Below is a small trained network, with its code and all its weights. Each question gives an input and a class and asks what happens when units are switched off, that is, made to give their printed mean instead of their output.

import numpy as np


def w(rows, s, z=0):
    codes = np.array(rows[::2]) - 128.0
    scale = np.full(codes.shape[1], s)
    scale[-1] = z or s
    return codes * scale


def f(y):
    return np.maximum(y, 0)


def log_softmax(a):
    a = a - a.max(-1, keepdims=True)
    return a - np.log(np.exp(a).sum(-1, keepdims=True))


def net(x, mask):
    res = np.array(x, float).reshape(1, 6) / 4 @ E
    y = f(res @ A[0][:, :-1].T + A[0][:, -1])
    res = res + np.where(mask, y, B[0][:, -1]) @ B[0][:, :-1]
    return log_softmax(res[-1] @ U[:, :-1].T + U[:, -1])


A, B = {}, {}
E = w([
[156,23,214,47],'x0',
[127,127,128,132],'x1',
[28,102,217,235],'x2',
[100,134,135,109],'x3',
[128,125,130,127],'x4',
[34,39,2,140],'x5',
],0.006)
A[0] = w([
[190,142,53,1,131],'N0',
[94,105,175,197,43],'N1',
[139,59,152,107,255],'N2',
[97,214,100,162,52],'N3',
[118,46,56,158,98],'N4',
[147,62,157,108,71],'N5',
[87,241,91,162,101],'N6',
[105,233,75,225,68],'N7',
[62,114,166,199,90],'N8',
[64,5,9,153,105],'N9',
[109,45,208,56,40],'N10',
[199,175,15,23,77],'N11',
[133,31,185,118,165],'N12',
[51,82,79,108,155],'N13',
],0.0072,0.0059)
B[0] = w([
[61,91,186,254,224],'N0',
[124,34,159,205,155],'N1',
[109,176,62,127,253],'N2',
[236,40,41,71,158],'N3',
[238,182,171,100,175],'N4',
[174,89,56,72,149],'N5',
[218,67,97,42,190],'N6',
[190,27,86,48,199],'N7',
[86,69,127,176,183],'N8',
[193,182,250,110,227],'N9',
[199,32,44,72,173],'N10',
[56,37,181,207,206],'N11',
[144,131,47,110,212],'N12',
[167,203,183,94,201],'N13',
],0.0064,0.0063)
U = w([
[193,42,12,56,13],'0',
[114,167,114,140,254],'1',
[52,48,172,254,28],'2',
[210,242,254,97,41],'3',
[105,170,94,129,213],'4',
[107,174,91,132,184],'5',
],0.01,0.0066)

Each question gives the input, the list of numbers given to net, and the class t.
The units are the neurons (one row each of A and B). Each row of codes is followed by its name. A weight is (code - 128) times the scale printed after its matrix; where a second scale follows, it is the last column's (A, B and U).
mask holds one flag per neuron, in row order. A switched-off neuron (its flag False) gives its mean, the last column of its row in B, instead of its output. The means were averaged over made-up inputs and are rounded, as every weight is.
A unit's drop is (log p(t) with every unit on - log p(t) with that unit switched off) / (log p(t) with every unit on - log p(t) with every unit switched off).
The circuit of an input: a set's keep is (log p(t) with only the set's units on - log p(t) with every unit switched off) / (log p(t) with every unit on - log p(t) with every unit switched off). Starting from the 12 units with the biggest drops (on a tie, the unit counted first), units are removed one at a time, each time the one whose removal leaves the highest keep (on an exact tie, the one counted first), for as long as the keep stays at least 0.8.
circuit, biggest first: the units of the circuit, biggest drop first
unit that matters most: the unit with the biggest drop
top k neurons: the k neurons with the biggest drops, biggest first
drop of u: that unit's drop, to one decimal
input [0,-6,-8,3,-5,8], class 2: unit that matters most => N11
input [-7,1,-8,5,7,1], class 2: circuit, biggest first => (N11, N0)
input [-8,4,1,2,3,-2], class 0: circuit, biggest first => (N7, N6)
input [8,-8,0,-5,3,-7], class 0: circuit, biggest first => (N10, N9)
input [-7,-7,3,2,5,5], class 0: top 3 neurons => (N7, N6, N3)
input [3,1,-7,-5,-7,-1], class 2: circuit, biggest first => (N0, N11)
input [3,-3,-5,-2,4,1], class 2: circuit, biggest first => (N0, N11)
input [-6,-4,-8,-6,-1,-1], class 2: circuit, biggest first => (N11, N0)
input [-7,4,1,6,-3,7], class 0: top 4 neurons => (N7, N6, N3, N0)
input [-5,8,-8,-6,-1,8], class 1: top 2 neurons => (N4, N9)
input [8,-8,7,7,-8,6], class 0: top 4 neurons => (N10, N12, N0, N5)
input [-6,0,-3,6,4,7], class 3: top 3 neurons => (N9, N13, N4)
input [-8,7,-4,5,-8,2], class 0: top 3 neurons => (N7, N6, N3)
input [7,-1,4,-5,-1,-6], class 0: unit that matters most => N10
input [0,-8,6,-8,6,7], class 1: drop of N10 => -0.1
input [0,1,1,2,-7,7], class 3: drop of N9 => 0.3
input [5,-6,0,1,4,-6], class 1: drop of N9 => 0.4
input [-4,-1,0,-1,-4,-2], class 0: drop of N13 => 0.2
